Below are the code and all the weights of a small trained network. Each question names an input and a class and asks about switching units off, where a switched-off unit gives its printed mean instead of its output.

import numpy as np


def w(rows, s, z=0):
    codes = np.array(rows[::2]) - 128.0
    scale = np.full(codes.shape[1], s)
    scale[-1] = z or s
    return codes * scale


def f(y):
    return y / 2 * (1 + np.tanh(0.7978845608 * (y + 0.044715 * y**3)))


def log_softmax(a):
    a = a - a.max(-1, keepdims=True)
    return a - np.log(np.exp(a).sum(-1, keepdims=True))


def net(x, mask):
    res = np.array(x, float).reshape(1, 7) / 4 @ E
    y = f(res @ A[0][:, :-1].T + A[0][:, -1])
    res = res + np.where(mask, y, B[0][:, -1]) @ B[0][:, :-1]
    return log_softmax(res[-1] @ U[:, :-1].T + U[:, -1])


A, B = {}, {}
E = w([
[177,80,2,93,143,109],'x0',
[84,220,76,163,105,45],'x1',
[150,90,116,200,28,138],'x2',
[226,172,173,78,87,90],'x3',
[126,129,128,127,125,127],'x4',
[127,127,127,129,130,127],'x5',
[133,195,93,124,111,207],'x6',
],0.0071)
A[0] = w([
[141,72,152,86,125,189,63],'neuron 1',
[167,95,59,111,145,130,55],'neuron 2',
[153,70,132,209,49,115,73],'neuron 3',
[116,205,78,152,84,68,135],'neuron 4',
[153,85,65,105,133,113,59],'neuron 5',
[101,147,182,119,133,150,45],'neuron 6',
[111,198,90,164,136,71,140],'neuron 7',
[37,96,96,147,141,150,50],'neuron 8',
[156,82,154,108,143,184,49],'neuron 9',
[176,78,86,127,150,74,110],'neuron 10',
[149,86,38,103,116,106,78],'neuron 11',
[132,154,139,98,201,121,36],'neuron 12',
[85,181,98,143,104,52,54],'neuron 13',
[152,91,125,202,48,146,36],'neuron 14',
[151,99,59,94,129,117,84],'neuron 15',
[223,198,143,70,91,113,51],'neuron 16',
[153,78,156,116,139,179,56],'neuron 17',
[163,111,116,230,20,184,57],'neuron 18',
[72,154,99,134,101,20,106],'neuron 19',
[97,121,226,157,129,153,131],'neuron 20',
[81,108,114,169,153,152,29],'neuron 21',
[147,84,153,97,135,186,59],'neuron 22',
[158,106,48,97,129,136,97],'neuron 23',
[97,157,162,51,220,117,61],'neuron 24',
[153,99,64,101,139,120,35],'neuron 25',
[52,99,100,169,169,156,89],'neuron 26',
[113,182,127,79,188,173,100],'neuron 27',
[65,104,90,183,168,170,80],'neuron 28',
[150,98,62,99,129,123,70],'neuron 29',
[214,181,150,71,96,98,89],'neuron 30',
[156,95,71,120,147,120,23],'neuron 31',
[146,84,126,188,47,128,66],'neuron 32',
[87,147,210,155,112,144,89],'neuron 33',
[176,108,52,121,146,132,160],'neuron 34',
[156,76,157,112,142,179,48],'neuron 35',
[146,79,154,93,130,183,33],'neuron 36',
[149,210,65,119,96,249,238],'neuron 37',
[102,152,213,175,134,154,82],'neuron 38',
[125,40,162,149,153,2,253],'neuron 39',
[157,35,171,109,155,132,123],'neuron 40',
[68,126,80,166,157,193,151],'neuron 41',
[52,103,94,158,151,160,80],'neuron 42',
[153,75,155,118,138,179,52],'neuron 43',
[154,67,146,105,135,167,138],'neuron 44',
[113,151,144,75,229,113,39],'neuron 45',
],0.008,0.0038)
B[0] = w([
[176,172,92,187,150,146,165],'neuron 1',
[81,184,149,158,103,81,149],'neuron 2',
[106,126,71,70,153,98,189],'neuron 3',
[179,127,116,170,175,189,191],'neuron 4',
[80,191,171,145,95,92,147],'neuron 5',
[123,170,107,148,112,83,133],'neuron 6',
[171,130,116,164,169,171,176],'neuron 7',
[210,101,147,144,87,73,156],'neuron 8',
[173,172,83,201,181,117,154],'neuron 9',
[107,145,176,124,134,137,165],'neuron 10',
[94,169,164,135,107,120,168],'neuron 11',
[140,135,73,75,130,60,132],'neuron 12',
[204,161,81,203,194,169,155],'neuron 13',
[119,138,45,51,145,57,172],'neuron 14',
[98,175,168,157,102,107,153],'neuron 15',
[199,56,179,132,101,81,188],'neuron 16',
[156,162,100,173,157,121,155],'neuron 17',
[100,126,53,56,140,99,216],'neuron 18',
[183,126,108,200,212,190,173],'neuron 19',
[84,177,148,149,109,123,200],'neuron 20',
[184,119,144,143,103,57,132],'neuron 21',
[165,158,108,174,164,135,156],'neuron 22',
[83,167,165,149,104,109,163],'neuron 23',
[107,121,29,66,122,75,174],'neuron 24',
[96,196,169,166,90,62,137],'neuron 25',
[210,97,159,116,77,85,173],'neuron 26',
[86,100,90,89,120,125,161],'neuron 27',
[220,93,166,114,92,78,173],'neuron 28',
[99,180,163,141,105,105,146],'neuron 29',
[196,49,171,129,99,82,192],'neuron 30',
[108,180,150,137,98,90,131],'neuron 31',
[101,126,63,71,144,84,174],'neuron 32',
[80,191,144,153,102,87,174],'neuron 33',
[66,171,185,155,102,129,183],'neuron 34',
[173,159,95,194,173,114,156],'neuron 35',
[190,179,79,193,181,112,149],'neuron 36',
[64,63,193,83,168,232,255],'neuron 37',
[86,198,155,146,82,71,175],'neuron 38',
[55,68,179,85,163,255,254],'neuron 39',
[126,119,111,174,158,165,199],'neuron 40',
[164,88,178,118,104,130,196],'neuron 41',
[222,79,165,147,81,64,164],'neuron 42',
[154,156,90,172,148,126,155],'neuron 43',
[133,153,115,157,162,153,184],'neuron 44',
[128,129,62,62,131,79,158],'neuron 45',
],0.0071,0.0054)
U = w([
[192,177,73,208,189,155,66],'0',
[68,232,188,146,73,77,82],'1',
[229,43,179,109,77,68,69],'2',
[101,122,12,35,139,78,79],'3',
[114,105,150,122,132,165,254],'4',
[114,110,145,118,127,164,240],'5',
[89,79,172,101,158,210,99],'6',
],0.011,0.0071)

Each question gives the input, the list of numbers given to net, and the class t.
The units are the neurons (one row each of A and B). Each row of codes is followed by its name. A weight is (code - 128) times the scale printed after its matrix; where a second scale follows, it is the last column's (A, B and U).
mask holds one flag per neuron, in row order. A switched-off neuron (its flag False) gives its mean, the last column of its row in B, instead of its output. The means were averaged over made-up inputs and are rounded, as every weight is.
A unit's drop is (log p(t) with every unit on - log p(t) with that unit switched off) / (log p(t) with every unit on - log p(t) with every unit switched off).
The circuit of an input: a set's keep is (log p(t) with only the set's units on - log p(t) with every unit switched off) / (log p(t) with every unit on - log p(t) with every unit switched off). Starting from the 12 units with the biggest drops (on a tie, the unit counted first), units are removed one at a time, each time the one whose removal leaves the highest keep (on an exact tie, the one counted first), for as long as the keep stays at least 0.8.
units of the circuit, in order: the units of the circuit, biggest drop first
top k neurons: the k neurons with the biggest drops, biggest first
drop of u: that unit's drop, to one decimal
input [3,-4,-7,1,6,-2,-7], class 3: units of the circuit, in order : (neuron 24)
input [-8,-6,-7,-1,-5,0,-7], class 1: units of the circuit, in order : (neuron 38; neuron 20)
input [-6,1,-8,-6,0,-4,4], class 3: units of the circuit, in order : (neuron 24; neuron 45)
input [-8,-5,1,-3,-3,6,-8], class 1: units of the circuit, in order : (neuron 38; neuron 33)
input [-2,3,-7,5,-7,-3,0], class 3: units of the circuit, in order : (neuron 24; neuron 45)
input [-7,7,-1,-5,8,8,8], class 4: top 2 neurons : (neuron 37; neuron 41)
input [-6,2,7,4,-6,6,5], class 3: top 2 neurons : (neuron 18; neuron 14)
input [-6,-5,4,2,-2,1,-4], class 1: units of the circuit, in order : (neuron 38; neuron 20)
input [-3,1,6,-3,5,3,6], class 3: units of the circuit, in order : (neuron 18; neuron 14)
input [7,6,0,5,-6,-6,-8], class 6: top 2 neurons : (neuron 39; neuron 19)
input [-5,4,-1,8,-2,7,-4], class 2: top 2 neurons : (neuron 30; neuron 16)
input [-3,1,-6,1,2,-5,8], class 6: top 3 neurons : (neuron 37; neuron 18; neuron 14)
input [-3,1,-8,3,8,-5,-8], class 3: top 2 neurons : (neuron 24; neuron 45)
input [4,-3,-5,8,8,4,2], class 2: units of the circuit, in order : (neuron 16)
input [-2,5,-1,4,4,3,-3], class 0: drop of neuron 1 : -0.1
input [5,5,-5,-6,6,-5,4], class 2: drop of neuron 42 : 0.2
input [2,0,3,3,1,2,8], class 6: drop of neuron 37 : 0.6
